Each row has a class, written as a number after it.
[-43   8  26  20  -1  15 -22 -23  -6  -9  -2 -38 -32  42  10 -21 -22 -79
  -1   3  13   1 -32  21   3  70  72  -7   2  16 -12 -14 -61  -1]
1
[-37  31  39  -1 -12   4 -14 -33 -19  27   5 -43 -27  32  -9 -36 -15 -81
  -6   9  19   8 -36  10  14  48  69  -3  -2  38  -7 -18 -29 -12]
8
[-21  -4  52  58  -4  24  40  64  18   0  14 -53   5 -64  15  10  -3 -28
  27 -14  -4 -19   4 -11   4  -9  57  11  65 -33  12  31 -15  25]
3
[  8   1 -30   9 -20  25 -36   3  44  47   8  30  12 112  11  15  45 -44
 -77 -50  15  42  -4  41 -30  92  50 -27  21   3 -53 -36   7  41]
1
[-11   0 -31 -18 -42   9 -58  29  39  35  -1  32  12  94  -3  24  40   2
 -76 -54  35  55  -4  51 -22  46  29 -17  32   4 -50 -13  38  35]
8
[-38  16  36  10  -6  16 -32 -25 -15  16 -15 -39 -30  23   1 -17 -19 -65
 -17  -6  13   9 -24  23   7  47  67  -7   0  18 -14 -16 -28  -4]
8
[-17  -3 -42 -63  22   2  31 -43 -13  49  21 -24  23  12  -2 -50  37 -26
 -45  16  48 -17   7  13  38 -17   1 -22 -20   1  13  31   2  48]
8
[-17 -13 -30  15 -30  30 -20  29  45  85   9   4  18  95  19  16  35 -37
 -77 -60   7  36   6  47 -13  63  45 -45  32  15 -51 -26   8  37]
0
[-30  16  39   1 -11   6  -5  -3  -3  34   7 -44 -39  45  13 -51 -16 -96
  13 -16 -13  10 -18  37   4  65  88 -19  21  33   7  -9 -53 -20]
3
[ -5  -8 -23   0 -28  11 -42  22  40  40   8  28  20 110  13  29  42 -22
 -77 -57  27  36   7  44 -21  39  34 -27  22  25 -37 -25   9  52]
2
[-24  -5 -24 -56   1  25  12 -31  -1  63  29  -7  30 -10  -5 -51  33 -44
 -43  17  38 -26  12  23  67  -8   0 -13   0  21 -13  17 -37  27]
7
[-15  14   7  18 -16  34  -8  42   8 -13  11 -34  31 -37 -22  18  11 -51
   9 -27   6 -39  26 -16  17 -23  52  10  30 -15 -23   3  10  56]
7
[-13 -16 -31  -1 -18   9 -40  28  33  43  -8  30  12 108  22  23  56 -15
 -73 -63  23  49   4  50 -28  53  21 -30  10   0 -39 -31  17  38]
4
[ 15   5 -11  20 -31  22 -36  -1  29  49  -8  21   3 111   6  18  36 -31
 -82 -49  -4  51 -24  55 -41  72  51 -28  21   0 -37 -39  36  30]
9
[-14  16   5  10 -15  25 -11  40   8 -23   6 -32  32 -30 -23  11  27 -49
  10 -30   8 -33  22 -13  20 -20  49   9  38 -12 -20   5  14  47]
7
[-20 -10 -16   6 -27  17 -31  32  43  53   8  23  19  95  23  27  52 -28
 -64 -57  31  41   4  54 -23  59  35 -30  19   7 -43 -28   4  43]
4
[-19   1  48  24 -12  29  -3  68  10 -23 -11 -62  22 -41 -23  10  -5 -50
  22 -25   0 -10   7  -1   6 -62  55   4  35 -26   3  13  21  69]
9
[-49   6  35  20  -8  23 -21 -31 -11  10  -7 -39 -25  16   6 -18 -13 -62
 -10  -3  26   4 -17  15   5  45  70  -5   5  27  -6 -12 -49  -4]
8
[-42  29  30   5   1   8  -5 -16 -31  21   2 -35 -33  34   1 -37   4 -85
  -5  -1   5   3 -43  20   7  57  62 -15  -4  23  -4 -22 -47 -13]
4
[ -48   31   -4    5  -13   18   -6  -12  -16   13    9  -35  -13   40
    4  -31  -23 -101   10   -5    3  -29  -23    8   23   51   71    4
   14   42  -10   -8  -31  -17]
0
[ -46   28   19   -3    2    9  -16  -16  -26   22    8  -33  -19   33
   11  -26   -3 -105    7   -4    7  -17  -24   12   20   46   64   -1
  -12   29   -4  -19  -48   -2]
4
[  9  -4 -32  13 -14  19 -38  -4  17  63  10  33  -8 104   6  22  54 -16
 -97 -50  11  34 -13  40 -35  60  32 -29  21  24 -36 -22 -10  38]
2
[-25 -16  44  46 -26  30  -9  51   8 -12   7 -45  26 -40  17  39 -13 -26
  18 -12   5 -22   1 -31 -14 -42  46  19  45 -33  -1  21 -18  54]
1
[-26  -6  39  16 -13  30 -14  72  18 -21  -3 -52  33 -26 -11  10 -11 -47
  19 -23  21 -12  12 -10   8 -55  47   7  30 -22  -8  15   0  75]
1
[-10 -13 -16  21 -11  23 -21  19  42  79  13  10  15  88  14  15  32 -41
 -82 -54  14  30   8  52 -17  60  54 -35  17  23 -37 -37 -21  47]
2
[ -43   34   11  -11    6   12  -13  -18  -11   12   14  -32  -14   38
   -6  -34  -20 -108   18    0   15  -26  -25   13   17   63   77    1
   -8   40  -11  -18  -57    2]
1
[-19   3  46  73  -2  17  29  57  22  10  -4 -50  19 -59  -3  18 -16 -30
  36 -15  -2 -25   5 -15  17 -17  58   4  49 -33   6  12  -2  32]
6
[-17   0  39  68  -2  26  36  58  24   4   6 -42  28 -55   1  18  11 -43
  17 -20 -10 -29  14  -8  32  -8  53  21  51 -23   1  14  -2  32]
7
[-17  13   6   8 -26  25   4  38  10 -20   1 -46  29 -33 -11  12   0 -55
  15 -25  13 -39  16 -27  -6 -31  42   1  45 -26 -19   9  19  49]
0
[ -38   32   15    7  -11    8   -1  -17  -28    5   16  -35  -20   34
    3  -13   -5 -111   17   -7    3  -25  -19    8   10   48   85   -4
   11   44   -1  -11  -35   -7]
5
[-14  -8 -25 -48   6  12  41 -42  -3  47  32 -24  27  13 -10 -52  29 -33
 -21  21  33 -22   5  24  29 -27   3 -24 -18  21  26  31  -5  50]
9
[-28 -15  45  54 -33  27 -11  62  -5 -20   6 -43  25 -46  13  54 -14 -21
  20 -20  15 -28  -4 -21 -28 -46  56  13  48 -31  -1  20  -7  40]
5
[-20 -16 -28  30 -29  31 -19  32  52  89   7   2  16  93  17  13  28 -38
 -74 -62   8  37   0  53 -17  68  52 -40  33  17 -52 -31   0  35]
0
[-17   2  59  73   5  17  23  57  10 -14  -3 -46  16 -43  10  26  -5 -34
  17 -17  -5 -23  -7 -14   8 -22  59  16  44 -22  19  14 -18  35]
2
[  3   1 -41  20 -35  27 -36   1  38  57  -1  19  16 114  18  14  34 -30
 -89 -59   8  34 -13  37 -34  81  42 -30  29   1 -58 -38  30  34]
0
[  8  -3 -24   5 -33  20 -46 -16  34  57   1  25  10  99   5  23  54 -29
 -91 -52  27  51  -3  28 -36  65  49 -29  21  -2 -47 -35  22  43]
8
[-36  37  29  -6  -8  13  -6 -25 -26   7  22 -44 -42  36  -1 -51 -22 -72
   5   9  14  -4 -36  14  -5  66  73  -8   6  43 -12 -16 -45 -18]
3
[-12  -1 -28 -60   0   0  15 -37  -8  50  27  -4  22  13  -9 -59  21 -18
 -15  24  51 -25   3  20  31  -6  -3 -23   1  11   9  35 -21  12]
6
[ -2  -8 -18   9 -32  17 -40  22  42  40  -7  22   7 102  -8  23  32 -19
 -67 -51  13  48  -9  66 -28  48  38 -29  20  10 -34 -23  37  39]
9
[-33  42  23  -4  -8  12  -9 -26 -31  27   7 -34 -20  43  -5 -19 -15 -99
  18  -3  14 -29  -8   0  16  41  75 -14   7  52  -1 -12 -28  -8]
6
[-23  -1  52  53   0  16  26  59  16   5  -3 -49  24 -61   3  25   1 -28
  21 -17   6 -15   3 -20  13 -23  53  19  45 -37  10  20   6  30]
8
[-49  27  21  12  -9  13  11 -22 -12  22  14 -47 -15  43  -3 -53 -25 -80
   7   6  14  -9 -40   3  14  55  62  -4   2  50  -8 -22 -40 -16]
0
[ -9  -3 -24 -12 -32  21 -42  24  38  37  16  20  -6  98  15  19  31 -13
 -64 -53  22  42   8  50 -31  65  41 -34  31  11 -46 -14  14  36]
3
[-22  -3 -50 -67  13   3  43 -26  -1  38  21 -17  33  39   3 -65  31 -52
 -38  15  57 -27  -3  23  41   0  -1 -21   0  12   4  28  -7  19]
0
[-18  -7  62  70   6  11  30  51  14   3  -4 -47  16 -47  16  17 -12 -37
  14 -11  -9 -23  -2 -11  17 -28  45  19  40 -17  24  15 -19  29]
2
[-11 -15 -16  31 -20  28 -24  19  44  82   8   2   2  84  -3  24  32 -56
 -70 -52   4  40  -5  61 -19  61  63 -34  18  13 -39 -33  -1  45]
9
[-23  -7  57  71  -1  18  33  62  12   4  -4 -50  18 -57  24  22  15 -39
  21 -19  -9 -12  -3 -10   4 -16  47  11  45 -44  10  11 -16  30]
4
[-13  -8 -18  -2 -11  18 -36  22  32  76  -2   7  10  90  11  28  41 -26
 -83 -54  27  46   0  52 -17  60  52 -37  13   4 -45 -27  12  40]
8
[-20 -12 -32 -64  17   1  52 -21  -1  29  43  -7  35  24   2 -35  45 -61
 -13  13  64 -29  16  15  30   0  16 -26  -8  13  16  30 -29  30]
5
[-28 -19 -44 -48  11   8  38 -39  -3  60  32  -9  28   4  17 -58  52 -30
 -32  14  34 -18   4  21  38 -11  -5 -25 -14  -2  19  31 -42  45]
4
[ -37   20   29   16  -14    9    4  -13    1   51   -4  -44  -10   59
   21  -54  -20 -105    4  -16   -9   -8  -30   37   18   66   77   -8
   19   45    3  -15  -38  -26]
0
[-14   3 -20 -75  -3   6   8 -47 -16  75  32  -4  19   2  -1 -45  28 -26
 -39  22  46 -21 -12  21  27  -2   4 -15  -2   1  10  44 -24  21]
8
[  4  -7 -20  16 -21  21 -32   3  23  68  10  29  -5 103  12  17  54  -8
 -90 -53  12  39 -11  45 -38  52  33 -27  27  38 -32 -20 -18  43]
2
[  1 -13 -28   6 -17   7 -30  30  29  34  -4  18  12 100  14  33  53 -28
 -73 -59  24  40   2  51 -29  50  36 -32  27   7 -43 -22  29  37]
5
[-20   5 -39 -55  -3  19  23 -37 -13  59  16 -14  24   4  11 -52   7 -38
 -42  25  38 -35 -20  22  38  -8  -1 -16   2   8  -7  24 -25  14]
0
[-11  -6 -33 -68  28  -1  38 -28  -2  34  33  -1  33  29  -3 -50  37 -47
 -40  19  59 -27  10  17  42  -9   1 -22 -16  13  20  25 -32  33]
2
[-21  -6  55  67  -5  17  28  67  33  -7   5 -48  24 -46  14  19 -11 -44
  30 -11  -2 -15  -7  -8  11  -8  56  26  52 -35   5  22 -19  38]
1
[-22  -8  46  61  -3  18  48  56  21   8  13 -56   3 -62  25   8  -7 -39
  25 -14 -13 -23   4 -12   8  -4  57  16  64 -40  16  31 -20  27]
3
[-32  12  29  26   9  10 -17 -22 -17  -6 -16 -33 -36  33  13 -21 -26 -65
 -22  -4  -1  -4 -25  25   5  49  60  -3  -1  26  -2 -23 -51  -8]
2
[-48  29  13   3  -4   9   7 -22 -20  24   9 -45 -21  45  -5 -47 -25 -88
  -1   5  15 -14 -40   6  15  59  61  -9   2  42  -9 -19 -36 -21]
0
[-41  12  20  25  -3  22 -15 -20 -12  10   2 -34 -22  34   6 -25  -6 -74
 -12  -6   3 -11 -15  28  27  60  67   1   6  39 -13 -15 -46 -11]
7
[-14   5 -29 -59  10   9  22 -42 -10  51  12  -7  22  -4  -4 -54  10 -24
 -21  28  48 -29   3  18  44 -16  -4 -22  -9  13   2  17 -26  19]
6
[-24  -1  38  25 -14  38 -10  77  13 -14  -7 -48  38 -42 -14   5   9 -38
  10 -37   9 -22  24   1  26 -49  49  15  47  -8 -14  11   6  57]
7
[-11   1 -51 -62  24   5  29 -26  -2  44  33   0  28  31 -11 -51  50 -46
 -45  11  43 -25   9  23  61  12  -2 -13 -13  13  -3  22  -8  29]
7
[ -38   20   29   18  -17    9    0   -6    5   48   -4  -45  -16   47
    6  -58  -26 -101   11  -20  -15   -5  -31   37   14   68   79  -10
   21   39   -1  -17  -41  -24]
0
[  5  -3 -45   4 -30  36 -48   6  22  61  10  37  11 103  -1  20  73  -9
 -94 -60  14  37   5  50 -24  67  36 -30  30  34 -61 -29   7  31]
7
[-16 -11 -25   2 -33  21 -46  28  49  32  15  26  13 108   9  21  37 -22
 -66 -49  26  48   6  49 -18  69  34 -24  29  15 -51 -14  11  45]
1
[-13   4 -29 -80   7   0  17 -43 -20  60  25  -7  21   9   0 -44  32 -26
 -38  25  56 -25  -7  23  30 -11  -2 -12  -9   7  12  43 -12  21]
8
[-15   3 -19 -63   5  13  20 -36  -9  62  19 -11  28  -5  -7 -52  13 -35
 -24  27  57 -27   2  11  42 -21   3 -25  -5   9  -1  15 -34  25]
6
[-15  -5 -19 -50   0   9  19 -44 -11  46  19 -15  31 -11   7 -49  29 -46
 -30  24  44 -22  -5  21  37 -19   7 -20  -4  16  -2  12 -32  20]
5
